Below is a small trained network, with its code and all its weights. Each question gives an input and a class and asks what happens when units are switched off, that is, made to give their printed mean instead of their output.

import numpy as np


def w(rows, s, z=0):
    codes = np.array(rows[::2]) - 128.0
    scale = np.full(codes.shape[1], s)
    scale[-1] = z or s
    return codes * scale


def norm(h):
    return h / np.sqrt((h * h).mean(-1, keepdims=True) + 1e-5)


def f(y):
    return np.maximum(y, 0)


def log_softmax(a):
    a = a - a.max(-1, keepdims=True)
    return a - np.log(np.exp(a).sum(-1, keepdims=True))


def net(x, mask):
    res = np.array(x, float).reshape(1, 7) / 4 @ E
    u = 0
    for l in range(3):
        y = f(norm(res) @ A[l][:, :-1].T + A[l][:, -1])
        res = res + np.where(mask[u : u + 7], y, B[l][:, -1]) @ B[l][:, :-1]
        u += 7
    return log_softmax(norm(res)[-1] @ U[:, :-1].T + U[:, -1])


A, B = {}, {}
E = w([
[128,128,129,130,130,128,129,128,128],'x0',
[122,143,161,136,211,144,62,77,123],'x1',
[129,127,130,128,128,127,131,125,125],'x2',
[128,129,127,129,129,128,131,128,128],'x3',
[255,143,133,160,131,137,117,107,122],'x4',
[129,127,126,128,127,128,127,128,130],'x5',
[155,111,176,30,142,157,117,180,126],'x6',
],0.0049)
A[0] = w([
[87,122,80,130,76,137,178,195,84,201],'0.n0',
[193,89,153,56,152,155,112,175,152,2],'0.n1',
[104,95,103,175,116,100,131,77,165,160],'0.n2',
[126,111,123,112,128,50,66,117,125,139],'0.n3',
[195,126,101,125,104,145,97,76,112,133],'0.n4',
[116,127,171,3,144,106,112,192,125,20],'0.n5',
[54,127,108,170,135,112,133,91,161,42],'0.n6',
],0.0044,0.0016)
B[0] = w([
[198,118,178,75,128,62,82,90,254,255],'0.n0',
[176,166,109,46,123,42,116,203,1,217],'0.n1',
[208,161,140,64,151,86,126,186,65,219],'0.n2',
[124,157,94,144,167,165,225,87,97,156],'0.n3',
[171,155,239,169,178,90,162,114,195,208],'0.n4',
[105,72,133,213,146,178,197,94,189,241],'0.n5',
[144,109,107,147,162,61,40,199,25,208],'0.n6',
],0.0036,0.0033)
A[1] = w([
[67,81,153,95,162,230,135,78,205,68],'1.n0',
[106,81,154,52,169,213,170,168,147,102],'1.n1',
[210,139,121,197,139,130,144,121,130,59],'1.n2',
[3,112,95,109,190,167,88,136,17,2],'1.n3',
[102,174,146,128,228,149,99,118,116,190],'1.n4',
[83,50,51,104,66,71,173,188,162,152],'1.n5',
[38,140,68,113,93,74,109,133,133,113],'1.n6',
],0.0045,0.00094)
B[1] = w([
[157,160,194,112,35,235,245,148,68,183],'1.n0',
[14,126,111,150,2,163,102,37,128,215],'1.n1',
[13,167,62,110,66,129,146,107,147,223],'1.n2',
[179,40,75,214,33,155,51,157,7,222],'1.n3',
[86,65,151,195,125,166,103,68,53,234],'1.n4',
[118,185,142,97,219,81,76,96,144,253],'1.n5',
[232,141,142,108,232,8,137,155,96,206],'1.n6',
],0.0043,0.0038)
A[2] = w([
[165,179,78,104,66,103,195,163,167,130],'2.n0',
[167,136,138,64,82,120,175,254,137,115],'2.n1',
[134,143,83,159,102,142,129,46,180,104],'2.n2',
[163,110,167,79,181,220,57,114,89,112],'2.n3',
[130,104,101,186,166,93,110,115,70,136],'2.n4',
[13,106,129,90,127,120,209,134,198,5],'2.n5',
[131,180,94,131,254,81,135,154,140,108],'2.n6',
],0.0058,0.0022)
B[2] = w([
[91,128,56,85,51,145,125,188,60,245],'2.n0',
[180,114,157,207,220,217,148,83,125,229],'2.n1',
[6,109,82,150,167,179,140,139,219,190],'2.n2',
[75,204,74,75,108,2,162,147,156,225],'2.n3',
[213,82,152,111,145,161,149,196,215,254],'2.n4',
[174,60,183,162,144,99,77,179,240,178],'2.n5',
[92,206,199,50,132,130,117,34,68,208],'2.n6',
],0.0051,0.0041)
U = w([
[147,192,148,48,176,19,114,114,121,250],'0',
[98,163,11,141,53,147,174,155,172,107],'1',
[123,58,193,88,115,152,134,159,240,99],'2',
[226,142,121,90,129,223,187,158,68,95],'3',
[156,49,105,209,169,93,63,153,53,76],'4',
[107,160,122,211,213,165,124,63,194,129],'5',
[35,89,164,123,72,192,128,90,39,82],'6',
],0.011,0.0016)

Each question gives the input, the list of numbers given to net, and the class t.
The units are the neurons (one row each of A and B). Each row of codes is followed by its name. A weight is (code - 128) times the scale printed after its matrix; where a second scale follows, it is the last column's (A, B and U).
mask holds one flag per neuron, layer by layer. A switched-off neuron (its flag False) gives its mean, the last column of its row in B, instead of its output. The means were averaged over made-up inputs and are rounded, as every weight is.
A unit's drop is (log p(t) with every unit on - log p(t) with that unit switched off) / (log p(t) with every unit on - log p(t) with every unit switched off).
The circuit of an input: a set's keep is (log p(t) with only the set's units on - log p(t) with every unit switched off) / (log p(t) with every unit on - log p(t) with every unit switched off). Starting from the 12 units with the biggest drops (on a tie, the unit counted first), units are removed one at a time, each time the one whose removal leaves the highest keep (on an exact tie, the one counted first), for as long as the keep stays at least 0.8.
circuit, biggest first: the units of the circuit, biggest drop first
unit that matters most: the unit with the biggest drop
top k neurons: the k neurons with the biggest drops, biggest first
k most important neurons of layer l: the k neurons of layer l with the biggest drops, biggest first
drop of u: that unit's drop, to one decimal
input [-7,4,4,2,0,7,-8], class 4: circuit, biggest first -> 0.n6, 0.n2
input [-8,-8,5,-6,-1,1,-4], class 0: unit that matters most -> 1.n5
input [-5,3,-5,-5,-8,-6,7], class 6: circuit, biggest first -> 1.n3, 1.n1
input [-8,1,5,7,-3,-6,-7], class 4: top 3 neurons -> 0.n6, 1.n3, 2.n3
input [8,1,-6,-3,8,-2,6], class 0: top 2 neurons -> 2.n3, 1.n0
input [0,-8,2,6,-7,-2,1], class 2: 2 most important neurons of layer 2 -> 2.n5, 2.n3
input [-4,-1,5,-5,7,8,-5], class 1: 2 most important neurons of layer 2 -> 2.n0, 2.n1
input [-8,1,8,0,-7,4,-4], class 4: circuit, biggest first -> 1.n3, 0.n6
input [-5,0,-1,-2,2,5,-2], class 1: top 2 neurons -> 1.n2, 1.n5
input [0,0,-5,1,4,3,-6], class 1: circuit, biggest first -> 1.n2, 2.n1
input [6,-7,-3,7,-1,6,-8], class 0: 2 most important neurons of layer 1 -> 1.n5, 1.n6
input [7,4,2,8,-7,-6,0], class 4: circuit, biggest first -> 1.n3, 1.n6
input [-1,-6,7,-6,7,2,0], class 1: 3 most important neurons of layer 1 -> 1.n2, 1.n6, 1.n0
input [-1,-4,-8,1,-1,-3,0], class 0: circuit, biggest first -> 1.n5
input [0,-1,4,3,7,-4,-5], class 1: circuit, biggest first -> 1.n2, 2.n1
input [8,1,8,8,8,2,6], class 0: 2 most important neurons of layer 1 -> 1.n0, 1.n3
input [-2,8,-7,-2,-7,2,-1], class 4: top 2 neurons -> 1.n3, 0.n6
input [-8,1,-7,4,-4,-5,5], class 6: 3 most important neurons of layer 1 -> 1.n1, 1.n0, 1.n3
input [5,1,2,-1,-4,-1,7], class 6: 2 most important neurons of layer 0 -> 0.n0, 0.n4
input [-2,8,-8,6,-3,4,-7], class 4: unit that matters most -> 1.n3
input [7,4,-3,2,2,-5,0], class 5: 3 most important neurons of layer 0 -> 0.n1, 0.n2, 0.n0
input [2,-4,-1,-2,0,3,-2], class 0: top 2 neurons -> 1.n5, 1.n1
input [2,7,6,3,-1,3,-2], class 4: drop of 1.n3 -> 0.1
input [-7,-7,2,-4,-8,-8,3], class 2: drop of 2.n5 -> 0.2
input [3,2,-3,3,7,-8,5], class 0: drop of 2.n3 -> 0.6
input [0,1,-2,-5,-1,-7,0], class 4: drop of 0.n6 -> 0.3
input [0,5,-3,-6,7,-2,2], class 0: circuit, biggest first -> 2.n3
